[[117 126 109 141]
 [115 132 109 140]
 [115 147 135 138]
 [113 123 138 155]
 [127 120 116 133]]
->
[[115 147 135 138]
 [115 132 109 140]
 [117 126 109 141]
 [113 123 138 155]
 [127 120 116 133]]

[[152 148 104]
 [145 114 116]
 [151 146 102]]
->
[[152 148 104]
 [151 146 102]
 [145 114 116]]

[[133 129 130 135 133 135 131]
 [130 125 137 134 118 144 131]
 [130 126 142 137 115 157 128]
 [135 123 139 142 113 138 136]]
->
[[133 129 130 135 133 135 131]
 [130 126 142 137 115 157 128]
 [130 125 137 134 118 144 131]
 [135 123 139 142 113 138 136]]

[[108 109 144 149]
 [135 135 115 123]
 [124 125 130 131]
 [125 126 131 130]
 [141 142 115 110]
 [103 104 148 154]
 [139 140 117 111]
 [128 127 133 125]
 [112 114 140 144]
 [143 143 112 110]]
->
[[143 143 112 110]
 [141 142 115 110]
 [139 140 117 111]
 [135 135 115 123]
 [128 127 133 125]
 [125 126 131 130]
 [124 125 130 131]
 [112 114 140 144]
 [108 109 144 149]
 [103 104 148 154]]

[[133 133 125 130 124 124 132 128 134 121 123 125 133 129 125]
 [116 116 152 114 144 144 124 112 120 141 139 137 110 111 150]
 [129 129 130 128 128 127 129 126 131 126 127 126 127 125 130]
 [137 135 111 138 119 117 131 141 133 122 120 124 142 142 114]
 [115 117 150 113 145 145 120 113 120 142 141 140 111 111 149]]
->
[[137 135 111 138 119 117 131 141 133 122 120 124 142 142 114]
 [133 133 125 130 124 124 132 128 134 121 123 125 133 129 125]
 [129 129 130 128 128 127 129 126 131 126 127 126 127 125 130]
 [115 117 150 113 145 145 120 113 120 142 141 140 111 111 149]
 [116 116 152 114 144 144 124 112 120 141 139 137 110 111 150]]

[[132 104 127 138 106]
 [143 135 125 120 112]
 [132 129 112 110 116]
 [141 106 130 142 151]
 [127 128 110 121 146]]
->
[[143 135 125 120 112]
 [132 129 112 110 116]
 [127 128 110 121 146]
 [141 106 130 142 151]
 [132 104 127 138 106]]

[[136 134]
 [135 108]
 [151 106]
 [134 120]
 [149 128]
 [126 119]
 [105 113]
 [103 102]]
->
[[136 134]
 [149 128]
 [134 120]
 [126 119]
 [105 113]
 [135 108]
 [151 106]
 [103 102]]
---
[[122 123 127 123 137]
 [151 141 110 127 129]
 [114 125 131 129 128]]
->
[[141 110]
 [125 131]]

[[121 147 130]
 [134 138 138]
 [129 155 140]]
->
[[138 138]
 [155 140]]

[[111 143 117]
 [113 118 124]
 [139 105 130]
 [123 154 118]
 [123 132 127]]
->
[[118 124]
 [105 130]]

[[121 121 110 110]
 [113 139 125 129]
 [117 113 129 104]
 [136 123 157 137]]
->
[[139 125]
 [113 129]]

[[121 105 119]
 [135 115 124]
 [155 130 126]
 [121 105 118]]
->
[[115 124]
 [130 126]]

[[121  99 142]
 [129 124 128]
 [122 126 116]]
->
[[124 128]
 [126 116]]
---
[[141 142 137  99 146]
 [140 131 137 124 134]
 [141 142 137  99 146]
 [141 142 129  99 147]]
->
[[141 142 129  99 147]
 [141 142 137  99 146]
 [140 131 137 124 134]
 [141 142 137  99 146]]

[[103 121 104 116 122 118 107 118 107 116 115 127]
 [136 138 128 128 137 136 140 135 114 130 140 148]
 [112 127 107 120 124 121 105 115 108 121 120 133]]
->
[[112 127 107 120 124 121 105 115 108 121 120 133]
 [136 138 128 128 137 136 140 135 114 130 140 148]
 [103 121 104 116 122 118 107 118 107 116 115 127]]

[[121 117 111 122 123 139 117 112 103 105]
 [133 140 103 126 140 139 130 121 110 124]
 [128 124 131 110 108 115 131 131 144 146]]
->
[[128 124 131 110 108 115 131 131 144 146]
 [133 140 103 126 140 139 130 121 110 124]
 [121 117 111 122 123 139 117 112 103 105]]

[[126 121 134 124 122 123 122]
 [121 127 141 137 120 119 136]
 [118 127 125 126 113 135 117]
 [140 139 139 114 136 124 127]
 [141 136 122 131 130 133 133]
 [ 99 124 112 141 131 127 135]
 [142 125 124 121 119 129 127]
 [145 119 116 136 134 142 133]
 [116 122 121 131 133 121 128]
 [102 140 111 127 134 116 131]
 [125 121 142 128 121 121 131]]
->
[[125 121 142 128 121 121 131]
 [102 140 111 127 134 116 131]
 [116 122 121 131 133 121 128]
 [145 119 116 136 134 142 133]
 [142 125 124 121 119 129 127]
 [ 99 124 112 141 131 127 135]
 [141 136 122 131 130 133 133]
 [140 139 139 114 136 124 127]
 [118 127 125 126 113 135 117]
 [121 127 141 137 120 119 136]
 [126 121 134 124 122 123 122]]

[[110 150 121 150 114 147 109 106 104 155 112]
 [139 127 113 155 110 137 139 124 134 154 142]
 [138 137 111 112 132 147 120 122 141 142 131]
 [128 146 137 117 119 102 125 104 148 107 112]]
->
[[128 146 137 117 119 102 125 104 148 107 112]
 [138 137 111 112 132 147 120 122 141 142 131]
 [139 127 113 155 110 137 139 124 134 154 142]
 [110 150 121 150 114 147 109 106 104 155 112]]

[[142 130]
 [144 127]
 [158 132]
 [118 129]
 [141 135]]
->
[[141 135]
 [118 129]
 [158 132]
 [144 127]
 [142 130]]

[[144 133 140 132 127 121 125 116 130 134 127 107 141 128]
 [122 129 130 139 129 150 136 135 128 128 129 129 128 121]
 [106 130 126 135 132 125 126 141 129 110 115 136 129 142]
 [154 127 128 121 133 122 125 124 120 133 133 118 131 117]
 [128 129 125 109 118 118 123 118 128 146 141 134 115 128]
 [144 127 131 139 127 130 126 121 132 126 126 115 144 122]]
->
[[144 127 131 139 127 130 126 121 132 126 126 115 144 122]
 [128 129 125 109 118 118 123 118 128 146 141 134 115 128]
 [154 127 128 121 133 122 125 124 120 133 133 118 131 117]
 [106 130 126 135 132 125 126 141 129 110 115 136 129 142]
 [122 129 130 139 129 150 136 135 128 128 129 129 128 121]
 [144 133 140 132 127 121 125 116 130 134 127 107 141 128]]
